Below is a small trained network, with its code and all its weights. Each question gives an input and a target symbol and asks what happens when units are switched off, that is, made to give their printed mean instead of their output.

import numpy as np


def w(rows, s, z=0):
    codes = np.array(rows[::2]) - 128.0
    scale = np.full(codes.shape[1], s)
    scale[-1] = z or s
    return codes * scale


def norm(h):
    return h / np.sqrt((h * h).mean(-1, keepdims=True) + 1e-5)


def f(y):
    return np.maximum(y, 0)


def softmax(a):
    e = np.exp(a - a.max(-1, keepdims=True))
    return e / e.sum(-1, keepdims=True)


def log_softmax(a):
    a = a - a.max(-1, keepdims=True)
    return a - np.log(np.exp(a).sum(-1, keepdims=True))


def net(x, mask):
    ids = ['βεζημξτφω'.index(c) for c in x.split()]
    T = len(ids)
    res = E[ids] + P[:T]
    r = norm(res)
    for j in range(2):
        rows = slice(2 * j, 2 * j + 2)
        q, k, v = (r @ M[0][rows].T for M in (Q, K, V))
        z = softmax(np.where(np.tri(T) > 0, q @ k.T / 2**0.5, -1e9)) @ v
        o = O[0][rows]
        res = res + np.where(mask[j], z, o[:, -1]) @ o[:, :-1]
    y = f(norm(res) @ A[0][:, :-1].T + A[0][:, -1])
    res = res + np.where(mask[2:6], y, B[0][:, -1]) @ B[0][:, :-1]
    return log_softmax(norm(res)[-1] @ U[:, :-1].T + U[:, -1])


Q, K, V, O, A, B = {}, {}, {}, {}, {}, {}
E = w([
[131,104,90,106,129,151,161,155,152],'β',
[127,82,161,131,39,74,137,115,134],'ε',
[188,142,115,134,181,51,134,144,89],'ζ',
[174,93,170,148,173,63,150,109,143],'η',
[95,120,154,54,138,45,42,150,133],'μ',
[104,140,149,135,142,105,115,180,142],'ξ',
[101,140,134,60,114,150,104,186,146],'τ',
[207,129,21,60,108,75,119,134,83],'φ',
[124,7,219,75,188,189,123,98,64],'ω',
],0.015)
P = w([
[74,74,152,115,166,219,102,106,57],'0',
[114,216,189,18,164,145,153,99,110],'1',
[182,156,209,18,160,164,109,153,121],'2',
[135,110,143,15,143,124,159,116,131],'3',
[137,52,65,66,113,137,123,124,192],'4',
[158,121,68,55,107,81,146,152,132],'5',
[196,153,50,71,86,51,183,179,136],'6',
[227,177,3,67,129,17,255,251,68],'7',
],0.0066)
Q[0] = w([
[171,82,156,2,149,61,149,170,120],'h0',
[105,167,128,176,125,137,111,109,138],'h0',
[123,129,123,143,141,132,111,136,125],'h1',
[159,88,142,26,116,76,173,167,105],'h1',
],0.063)
K[0] = w([
[134,87,165,125,136,197,103,91,11],'h0',
[132,107,105,142,100,105,138,205,161],'h0',
[112,121,136,107,146,139,188,129,136],'h1',
[119,4,137,127,165,173,86,102,61],'h1',
],0.034)
V[0] = w([
[109,206,196,145,124,19,54,143,109],'h0',
[158,249,65,67,168,174,124,145,100],'h0',
[58,213,163,87,79,162,139,209,73],'h1',
[155,105,120,64,8,145,83,49,132],'h1',
],0.022)
O[0] = w([
[153,182,102,250,89,109,108,216,180,5],'h0',
[207,68,140,116,172,90,82,175,207,115],'h0',
[79,167,144,170,74,227,84,67,112,143],'h1',
[122,11,77,149,86,84,73,108,89,191],'h1',
],0.011,0.015)
A[0] = w([
[176,142,200,160,169,130,107,204,216,115],'n0',
[166,79,147,124,134,169,19,93,170,129],'n1',
[188,2,120,114,186,91,109,148,163,90],'n2',
[169,114,89,223,62,119,99,163,152,2],'n3',
],0.026,0.0039)
B[0] = w([
[212,48,100,44,76,133,94,72,183,158],'n0',
[191,123,107,237,203,98,201,130,113,194],'n1',
[65,161,179,107,76,196,101,250,85,255],'n2',
[69,186,128,82,229,61,54,126,155,151],'n3',
],0.016,0.027)
U = w([
[93,67,234,58,218,153,136,76,117,48],'β',
[95,99,46,132,48,100,136,102,96,162],'ε',
[215,80,84,60,77,96,146,140,171,236],'ζ',
[165,193,104,100,136,60,235,182,121,60],'η',
[96,153,119,116,202,81,62,139,164,156],'μ',
[137,203,163,131,91,199,129,114,157,118],'ξ',
[180,88,128,198,209,142,157,113,136,244],'τ',
[136,88,160,137,117,138,128,254,120,183],'φ',
[102,108,146,121,148,128,178,126,162,7],'ω',
],0.0083,0.0018)

Each question gives the input, a string of symbols that net reads in full, and the target symbol t.
The units are the heads (2 rows each of Q, K, V and O) and the neurons (one row each of A and B). Each row of codes is followed by its name. A weight is (code - 128) times the scale printed after its matrix; where a second scale follows, it is the last column's (O, A, B and U).
mask holds one flag per unit, heads first, then neurons. A switched-off unit (its flag False) gives its mean, the last column of its rows in O or B, instead of its output. The means were averaged over made-up inputs and are rounded, as every weight is.
A unit's drop is (log p(t) with every unit on - log p(t) with that unit switched off) / (log p(t) with every unit on - log p(t) with every unit switched off).
The circuit of an input: a set's keep is (log p(t) with only the set's units on - log p(t) with every unit switched off) / (log p(t) with every unit on - log p(t) with every unit switched off). Starting from all 6 units, units are removed one at a time, each time the one whose removal leaves the highest keep (on an exact tie, the one counted first), for as long as the keep stays at least 0.8.
units of the circuit, in order: the units of the circuit, biggest drop first
unit that matters most: the unit with the biggest drop
k most important neurons: the k neurons with the biggest drops, biggest first
which heads matter: for each layer, one digit per head in row order, 1 if its drop is at least 0.15 and else 0, layers parted by /
drop when u is switched off: that unit's drop, to one decimal
input η ζ β φ, target η: unit that matters most	h1
input ζ β β φ φ τ β, target ζ: units of the circuit, in order	(n0; h0)
input ζ φ η φ ξ, target ζ: which heads matter	01
input β φ β η φ φ ε, target β: which heads matter	10
input τ ε φ β ζ, target τ: which heads matter	01
input τ φ ε μ ξ, target τ: units of the circuit, in order	(n1; h0)
input β φ ω β ε ε φ, target ε: units of the circuit, in order	(h0; n2; n1)
input ε ε φ ε ζ, target ε: units of the circuit, in order	(h0; h1)
input ξ φ η β, target ξ: which heads matter	01
input φ ω β ε μ, target β: 3 most important neurons	(n2; n0; n1)
input ξ η ζ, target ξ: which heads matter	01
input μ β φ, target μ: which heads matter	10
input μ ε φ φ φ β φ ζ, target μ: units of the circuit, in order	(h0; n3)
input β φ ζ, target β: which heads matter	00
input ζ β β β ξ μ η η, target ζ: unit that matters most	n0
input ξ φ ε φ τ, target ξ: which heads matter	01
input β ζ ε β φ ξ, target β: which heads matter	00
input β β φ ε ξ φ φ β, target β: which heads matter	10
input ζ φ φ ζ, target ζ: which heads matter	11
input ω ε β μ φ ζ τ, target β: which heads matter	10
input ε ξ η ε ε ε τ, target ε: unit that matters most	h0
input ζ φ ω ε φ ε μ, target β: 2 most important neurons	(n2; n1)
input ζ η β β β ε, target ζ: drop when h1 is switched off	0.7
